Below are the code and all the weights of a small trained network. Each question names an input and a target symbol and asks about switching units off, where a switched-off unit gives its printed mean instead of its output.

import numpy as np


def w(rows, s, z=0):
    codes = np.array(rows[::2]) - 128.0
    scale = np.full(codes.shape[1], s)
    scale[-1] = z or s
    return codes * scale


def norm(h):
    return h / np.sqrt((h * h).mean(-1, keepdims=True) + 1e-5)


def f(y):
    return y / 2 * (1 + np.tanh(0.7978845608 * (y + 0.044715 * y**3)))


def softmax(a):
    e = np.exp(a - a.max(-1, keepdims=True))
    return e / e.sum(-1, keepdims=True)


def log_softmax(a):
    a = a - a.max(-1, keepdims=True)
    return a - np.log(np.exp(a).sum(-1, keepdims=True))


def net(x, mask):
    ids = ['αβγδζηθλμξπστφψω'.index(c) for c in x.split()]
    T = len(ids)
    res = E[ids] + P[:T]
    r = norm(res)
    for j in range(2):
        rows = slice(4 * j, 4 * j + 4)
        q, k, v = (r @ M[0][rows].T for M in (Q, K, V))
        z = softmax(np.where(np.tri(T) > 0, q @ k.T / 4**0.5, -1e9)) @ v
        o = O[0][rows]
        res = res + np.where(mask[j], z, o[:, -1]) @ o[:, :-1]
    y = f(norm(res) @ A[0][:, :-1].T + A[0][:, -1])
    res = res + np.where(mask[2:6], y, B[0][:, -1]) @ B[0][:, :-1]
    return log_softmax(norm(res)[-1] @ U[:, :-1].T + U[:, -1])


Q, K, V, O, A, B = {}, {}, {}, {}, {}, {}
E = w([
[182,69,147,89],'α',
[182,67,144,93],'β',
[184,75,149,90],'γ',
[154,65,150,52],'δ',
[159,67,151,57],'ζ',
[142,67,151,35],'η',
[131,39,109,92],'θ',
[129,56,133,50],'λ',
[103,74,118,39],'μ',
[115,70,80,93],'ξ',
[110,102,89,73],'π',
[121,115,76,85],'σ',
[253,138,184,120],'τ',
[183,146,106,127],'φ',
[170,111,89,138],'ψ',
[152,169,121,93],'ω',
],0.012)
P = w([
[254,112,27,13],'0',
[221,130,16,37],'1',
[195,147,12,58],'2',
[164,145,44,99],'3',
[147,155,67,120],'4',
[131,158,81,142],'5',
[115,173,93,155],'6',
[95,186,100,172],'7',
[86,184,109,171],'8',
[74,180,110,187],'9',
],0.0052)
Q[0] = w([
[97,94,163,123],'head 1',
[197,73,163,112],'head 1',
[58,171,251,230],'head 1',
[115,124,175,109],'head 1',
[164,183,90,125],'head 2',
[118,99,154,114],'head 2',
[120,180,169,177],'head 2',
[167,68,17,52],'head 2',
],0.015)
K[0] = w([
[109,59,106,116],'head 1',
[93,116,220,203],'head 1',
[250,57,95,52],'head 1',
[122,89,157,78],'head 1',
[181,164,54,153],'head 2',
[110,144,166,128],'head 2',
[173,114,145,65],'head 2',
[61,192,113,216],'head 2',
],0.011)
V[0] = w([
[83,155,181,46],'head 1',
[79,99,36,230],'head 1',
[139,254,59,94],'head 1',
[10,33,90,90],'head 1',
[231,109,124,241],'head 2',
[43,169,73,177],'head 2',
[174,166,173,61],'head 2',
[54,89,117,77],'head 2',
],0.0072)
O[0] = w([
[31,123,62,198,91],'head 1',
[185,84,117,19,52],'head 1',
[27,226,70,66,214],'head 1',
[184,87,3,179,134],'head 1',
[90,71,82,45,172],'head 2',
[183,169,89,115,4],'head 2',
[43,131,126,204,185],'head 2',
[220,148,180,225,113],'head 2',
],0.0076,0.0038)
A[0] = w([
[113,115,254,148,36],'neuron 1',
[154,111,151,168,150],'neuron 2',
[147,110,49,123,4],'neuron 3',
[189,170,82,152,12],'neuron 4',
],0.0096,0.00036)
B[0] = w([
[166,151,254,82,194],'neuron 1',
[62,109,81,118,161],'neuron 2',
[163,199,163,98,250],'neuron 3',
[149,210,229,127,151],'neuron 4',
],0.0094,0.0024)
U = w([
[127,115,161,112,43],'α',
[124,118,145,116,30],'β',
[122,98,233,107,195],'γ',
[95,83,146,149,125],'δ',
[104,99,156,138,99],'ζ',
[60,78,116,184,175],'η',
[203,39,88,160,102],'θ',
[123,85,91,165,122],'λ',
[134,158,44,207,133],'μ',
[217,157,132,127,70],'ξ',
[171,220,138,162,147],'π',
[161,203,144,122,135],'σ',
[125,175,219,99,4],'τ',
[86,138,117,81,97],'φ',
[163,113,75,8,152],'ψ',
[9,198,96,126,163],'ω',
],0.014,0.0036)

Each question gives the input, a string of symbols that net reads in full, and the target symbol t.
The units are the heads (4 rows each of Q, K, V and O) and the neurons (one row each of A and B). Each row of codes is followed by its name. A weight is (code - 128) times the scale printed after its matrix; where a second scale follows, it is the last column's (O, A, B and U).
mask holds one flag per unit, heads first, then neurons. A switched-off unit (its flag False) gives its mean, the last column of its rows in O or B, instead of its output. The means were averaged over made-up inputs and are rounded, as every weight is.
A unit's drop is (log p(t) with every unit on - log p(t) with that unit switched off) / (log p(t) with every unit on - log p(t) with every unit switched off).
The circuit of an input: a set's keep is (log p(t) with only the set's units on - log p(t) with every unit switched off) / (log p(t) with every unit on - log p(t) with every unit switched off). Starting from all 6 units, units are removed one at a time, each time the one whose removal leaves the highest keep (on an exact tie, the one counted first), for as long as the keep stays at least 0.8.
units of the circuit, in order: the units of the circuit, biggest drop first
unit that matters most: the unit with the biggest drop
k most important neurons: the k neurons with the biggest drops, biggest first
which heads matter: for each layer, one digit per head in row order, 1 if its drop is at least 0.15 and else 0, layers parted by /
drop of u: that unit's drop, to one decimal
input δ β θ γ ψ γ γ, target ψ: which heads matter -> 01
input ω γ γ θ ξ γ η ξ, target ξ: which heads matter -> 11
input θ φ α γ δ θ ζ ψ θ, target ψ: unit that matters most -> head 2
input γ ω γ, target ω: which heads matter -> 10
input θ γ γ ω, target ω: which heads matter -> 10
input γ γ η η τ ψ, target ψ: which heads matter -> 01
input ω γ θ μ, target μ: which heads matter -> 11
input η μ γ θ τ ψ ξ ζ ψ ψ, target ψ: which heads matter -> 00
input γ α θ γ γ θ θ β, target θ: which heads matter -> 10
input ψ γ μ α, target μ: 2 most important neurons -> [neuron 1; neuron 3]
input α γ η, target η: units of the circuit, in order -> [head 2; head 1]
input μ α α, target μ: units of the circuit, in order -> [head 1; head 2]
input θ γ δ, target θ: which heads matter -> 11
input η ω α, target ω: units of the circuit, in order -> [head 1]
input γ η γ γ, target η: which heads matter -> 10
input ψ α γ ω, target ω: which heads matter -> 10
input θ ω θ ζ, target ω: which heads matter -> 11
input λ γ η α, target η: units of the circuit, in order -> [head 1; head 2]
input η θ ω γ β π α ζ μ, target μ: units of the circuit, in order -> [head 1; head 2]
input η γ τ γ, target γ: units of the circuit, in order -> [head 1]
input ψ μ μ θ δ π γ, target π: which heads matter -> 11
input θ ω β ζ γ γ ξ β, target ξ: drop of neuron 4 -> 0.2
input π ψ γ γ γ θ β ψ η, target ψ: drop of head 1 -> 0.1
input γ γ η η δ, target η: drop of head 2 -> 0.1
